Below are the code and all the weights of a small trained network. Each question names an input and a class and asks about switching units off, where a switched-off unit gives its printed mean instead of its output.

import numpy as np


def w(rows, s, z=0):
    codes = np.array(rows[::2]) - 128.0
    scale = np.full(codes.shape[1], s)
    scale[-1] = z or s
    return codes * scale


def f(y):
    return np.maximum(y, 0)


def log_softmax(a):
    a = a - a.max(-1, keepdims=True)
    return a - np.log(np.exp(a).sum(-1, keepdims=True))


def net(x, mask):
    res = np.array(x, float).reshape(1, 8) / 4 @ E
    y = f(res @ A[0][:, :-1].T + A[0][:, -1])
    res = res + np.where(mask, y, B[0][:, -1]) @ B[0][:, :-1]
    return log_softmax(res[-1] @ U[:, :-1].T + U[:, -1])


A, B = {}, {}
E = w([
[244,125,123],'x0',
[163,145,133],'x1',
[165,47,119],'x2',
[234,198,68],'x3',
[85,95,64],'x4',
[135,128,3],'x5',
[96,111,202],'x6',
[144,20,129],'x7',
],0.0064)
A[0] = w([
[195,140,87,191],'n1',
[164,177,210,89],'n2',
[115,105,130,108],'n3',
[152,165,71,101],'n4',
[96,198,186,56],'n5',
[115,188,173,97],'n6',
[128,166,86,161],'n7',
[51,83,133,113],'n8',
[144,95,179,92],'n9',
[123,100,158,254],'n10',
[153,38,171,149],'n11',
[187,135,92,161],'n12',
[143,151,89,75],'n13',
[194,141,171,172],'n14',
[2,161,40,81],'n15',
],0.0092,0.0047)
B[0] = w([
[217,121,46,233],'n1',
[227,99,164,196],'n2',
[97,129,124,147],'n3',
[178,132,75,187],'n4',
[168,162,217,189],'n5',
[193,139,159,183],'n6',
[151,116,73,197],'n7',
[9,130,194,225],'n8',
[159,98,171,165],'n9',
[148,4,89,246],'n10',
[107,61,91,219],'n11',
[205,126,70,209],'n12',
[147,120,98,155],'n13',
[155,52,83,209],'n14',
[39,235,59,254],'n15',
],0.014,0.0053)
U = w([
[72,76,154,1],'0',
[90,146,117,67],'1',
[141,125,89,101],'2',
[105,85,149,241],'3',
[142,173,92,167],'4',
[184,166,252,91],'5',
[98,75,132,203],'6',
[64,235,122,127],'7',
],0.011,0.0046)

Each question gives the input, the list of numbers given to net, and the class t.
The units are the neurons (one row each of A and B). Each row of codes is followed by its name. A weight is (code - 128) times the scale printed after its matrix; where a second scale follows, it is the last column's (A, B and U).
mask holds one flag per neuron, in row order. A switched-off neuron (its flag False) gives its mean, the last column of its row in B, instead of its output. The means were averaged over made-up inputs and are rounded, as every weight is.
A unit's drop is (log p(t) with every unit on - log p(t) with that unit switched off) / (log p(t) with every unit on - log p(t) with every unit switched off).
The circuit of an input: a set's keep is (log p(t) with only the set's units on - log p(t) with every unit switched off) / (log p(t) with every unit on - log p(t) with every unit switched off). Starting from the 12 units with the biggest drops (on a tie, the unit counted first), units are removed one at a time, each time the one whose removal leaves the highest keep (on an exact tie, the one counted first), for as long as the keep stays at least 0.8.
circuit, biggest first: the units of the circuit, biggest drop first
unit that matters most: the unit with the biggest drop
k most important neurons: the k neurons with the biggest drops, biggest first
drop when u is switched off: that unit's drop, to one decimal
input [-6,0,7,-8,-7,-5,-5,-1], class 0: 3 most important neurons => [n8; n1; n12]
input [-2,-3,-4,5,-2,-6,6,5], class 5: unit that matters most => n2
input [-8,-7,8,-2,-1,4,6,1], class 0: circuit, biggest first => [n8; n1; n12]
input [3,7,-3,-6,0,-3,5,-2], class 5: circuit, biggest first => [n5; n2]
input [-4,-1,6,-3,-6,5,2,0], class 0: 2 most important neurons => [n1; n12]
input [8,-6,-5,1,-6,0,5,1], class 5: 3 most important neurons => [n2; n15; n7]
input [-2,0,6,-4,5,-3,5,0], class 0: 2 most important neurons => [n8; n1]
input [4,2,8,-2,-7,-4,-1,-8], class 5: 2 most important neurons => [n2; n15]
input [-3,-8,-3,-8,-6,-1,-8,1], class 7: 2 most important neurons => [n15; n14]
input [-3,-8,-8,-5,8,3,1,4], class 7: drop when n7 is switched off => 0.0
input [1,-5,-6,-2,3,-2,-2,-1], class 7: drop when n14 is switched off => 0.1
input [-7,7,4,0,1,-3,3,-6], class 5: drop when n6 is switched off => 0.1
